Below are the code and all the weights of a small trained network. Each question names an input and a class and asks about switching units off, where a switched-off unit gives its printed mean instead of its output.

import numpy as np


def w(rows, s, z=0):
    codes = np.array(rows[::2]) - 128.0
    scale = np.full(codes.shape[1], s)
    scale[-1] = z or s
    return codes * scale


def norm(h):
    return h / np.sqrt((h * h).mean(-1, keepdims=True) + 1e-5)


def f(y):
    return np.maximum(y, 0)


def log_softmax(a):
    a = a - a.max(-1, keepdims=True)
    return a - np.log(np.exp(a).sum(-1, keepdims=True))


def net(x, mask):
    res = np.array(x, float).reshape(1, 6) / 4 @ E
    u = 0
    for l in range(4):
        y = f(norm(res) @ A[l][:, :-1].T + A[l][:, -1])
        res = res + np.where(mask[u : u + 6], y, B[l][:, -1]) @ B[l][:, :-1]
        u += 6
    return log_softmax(norm(res)[-1] @ U[:, :-1].T + U[:, -1])


A, B = {}, {}
E = w([
[114,49,103,21,63],'x0',
[116,86,8,144,228],'x1',
[128,126,130,129,128],'x2',
[127,128,128,126,128],'x3',
[127,126,127,129,129],'x4',
[4,208,131,6,178],'x5',
],0.00031)
A[0] = w([
[136,188,107,69,129,172],'0.n0',
[134,44,120,59,95,149],'0.n1',
[128,209,108,152,202,254],'0.n2',
[203,188,176,54,33,153],'0.n3',
[242,111,97,148,91,222],'0.n4',
[107,183,247,152,66,174],'0.n5',
],0.0013,0.0008)
B[0] = w([
[96,143,110,132,158,185],'0.n0',
[87,84,83,35,54,202],'0.n1',
[94,90,164,140,110,252],'0.n2',
[95,137,234,172,134,199],'0.n3',
[156,65,126,206,152,219],'0.n4',
[252,183,63,54,151,214],'0.n5',
],0.0016,0.0012)
A[1] = w([
[118,107,200,115,24,104],'1.n0',
[180,162,228,108,35,14],'1.n1',
[154,189,168,74,137,17],'1.n2',
[129,171,81,32,148,88],'1.n3',
[182,50,71,88,4,130],'1.n4',
[163,119,63,115,102,1],'1.n5',
],0.0019,0.0007)
B[1] = w([
[62,99,190,162,131,192],'1.n0',
[94,71,36,158,157,202],'1.n1',
[136,126,208,69,124,167],'1.n2',
[60,134,156,117,74,209],'1.n3',
[164,102,160,141,173,250],'1.n4',
[220,15,6,56,161,140],'1.n5',
],0.0021,0.0012)
A[2] = w([
[123,88,149,60,137,200],'2.n0',
[51,250,142,102,205,152],'2.n1',
[206,112,129,205,120,213],'2.n2',
[161,46,133,156,117,3],'2.n3',
[175,106,150,188,134,185],'2.n4',
[79,146,110,199,134,41],'2.n5',
],0.0021,0.00027)
B[2] = w([
[117,178,51,207,147,205],'2.n0',
[250,85,149,192,148,250],'2.n1',
[57,198,90,87,75,234],'2.n2',
[174,87,151,205,142,212],'2.n3',
[71,157,97,113,107,215],'2.n4',
[102,165,80,146,247,167],'2.n5',
],0.0017,0.0015)
A[3] = w([
[186,159,50,180,207,254],'3.n0',
[135,127,193,69,58,142],'3.n1',
[213,147,156,110,218,139],'3.n2',
[252,151,111,185,91,111],'3.n3',
[163,221,175,157,84,181],'3.n4',
[113,17,66,92,192,210],'3.n5',
],0.0023,0.00061)
B[3] = w([
[92,52,134,115,158,254],'3.n0',
[122,47,178,121,253,150],'3.n1',
[238,181,180,186,123,183],'3.n2',
[93,207,156,6,172,187],'3.n3',
[103,168,45,55,23,181],'3.n4',
[175,222,136,116,57,241],'3.n5',
],0.002,0.0021)
U = w([
[41,233,28,40,21,249],'0',
[20,65,23,235,199,87],'1',
[136,9,230,247,20,112],'2',
[253,31,27,93,50,90],'3',
[230,225,234,52,123,87],'4',
[213,136,170,221,252,99],'5',
[19,44,235,29,158,125],'6',
],0.0074,0.0017)

Each question gives the input, the list of numbers given to net, and the class t.
The units are the neurons (one row each of A and B). Each row of codes is followed by its name. A weight is (code - 128) times the scale printed after its matrix; where a second scale follows, it is the last column's (A, B and U).
mask holds one flag per neuron, layer by layer. A switched-off neuron (its flag False) gives its mean, the last column of its row in B, instead of its output. The means were averaged over made-up inputs and are rounded, as every weight is.
A unit's drop is (log p(t) with every unit on - log p(t) with that unit switched off) / (log p(t) with every unit on - log p(t) with every unit switched off).
The circuit of an input: a set's keep is (log p(t) with only the set's units on - log p(t) with every unit switched off) / (log p(t) with every unit on - log p(t) with every unit switched off). Starting from the 12 units with the biggest drops (on a tie, the unit counted first), units are removed one at a time, each time the one whose removal leaves the highest keep (on an exact tie, the one counted first), for as long as the keep stays at least 0.8.
units of the circuit, in order: the units of the circuit, biggest drop first
most important unit: the unit with the biggest drop
k most important neurons: the k neurons with the biggest drops, biggest first
k most important neurons of layer l: the k neurons of layer l with the biggest drops, biggest first
input [2,0,3,5,-2,0], class 2: units of the circuit, in order => [3.n3 1.n0]
input [6,-2,-1,-1,2,2], class 6: units of the circuit, in order => [3.n1]
input [7,0,-1,-1,4,-5], class 2: units of the circuit, in order => [0.n5 1.n0]
input [0,4,-1,-2,5,-2], class 1: 2 most important neurons => [0.n5 0.n1]
input [0,5,2,-1,3,-5], class 1: units of the circuit, in order => [2.n1 3.n2]
input [-2,-3,1,-1,5,-7], class 0: 2 most important neurons => [2.n2 3.n3]
input [0,-3,8,2,-7,-1], class 0: 4 most important neurons => [0.n5 0.n2 0.n1 2.n2]
input [4,0,5,7,-7,1], class 6: 4 most important neurons => [0.n4 1.n1 1.n0 2.n1]
input [8,-4,-2,-1,-6,-3], class 2: 2 most important neurons => [1.n0 0.n3]
input [-1,6,6,-6,-5,-4], class 1: units of the circuit, in order => [0.n5 2.n1]
input [0,7,0,2,-7,3], class 5: 2 most important neurons => [0.n1 2.n1]
input [-5,-4,3,4,6,-3], class 0: 2 most important neurons => [0.n5 2.n2]
input [-5,-8,-3,-6,2,-1], class 0: 3 most important neurons => [0.n5 1.n1 3.n4]
input [-3,4,-6,1,5,6], class 5: most important unit => 2.n1
input [0,0,-4,-5,8,6], class 4: 2 most important neurons => [2.n2 0.n1]
input [-6,7,-1,-4,1,-5], class 1: 2 most important neurons of layer 2 => [2.n2 2.n1]
input [8,-1,-7,8,8,-3], class 2: 3 most important neurons => [1.n0 0.n5 0.n3]
input [-5,6,1,4,-4,-4], class 1: 2 most important neurons of layer 2 => [2.n2 2.n1]
input [-6,8,5,5,4,-8], class 1: 2 most important neurons => [2.n2 2.n1]
input [-2,8,-5,-3,2,3], class 5: most important neuron of layer 0 => [0.n1]
input [5,-7,-8,-7,-2,8], class 6: 2 most important neurons of layer 3 => [3.n1 3.n5]
input [0,5,6,8,6,8], class 5: 2 most important neurons of layer 2 => [2.n1 2.n2]
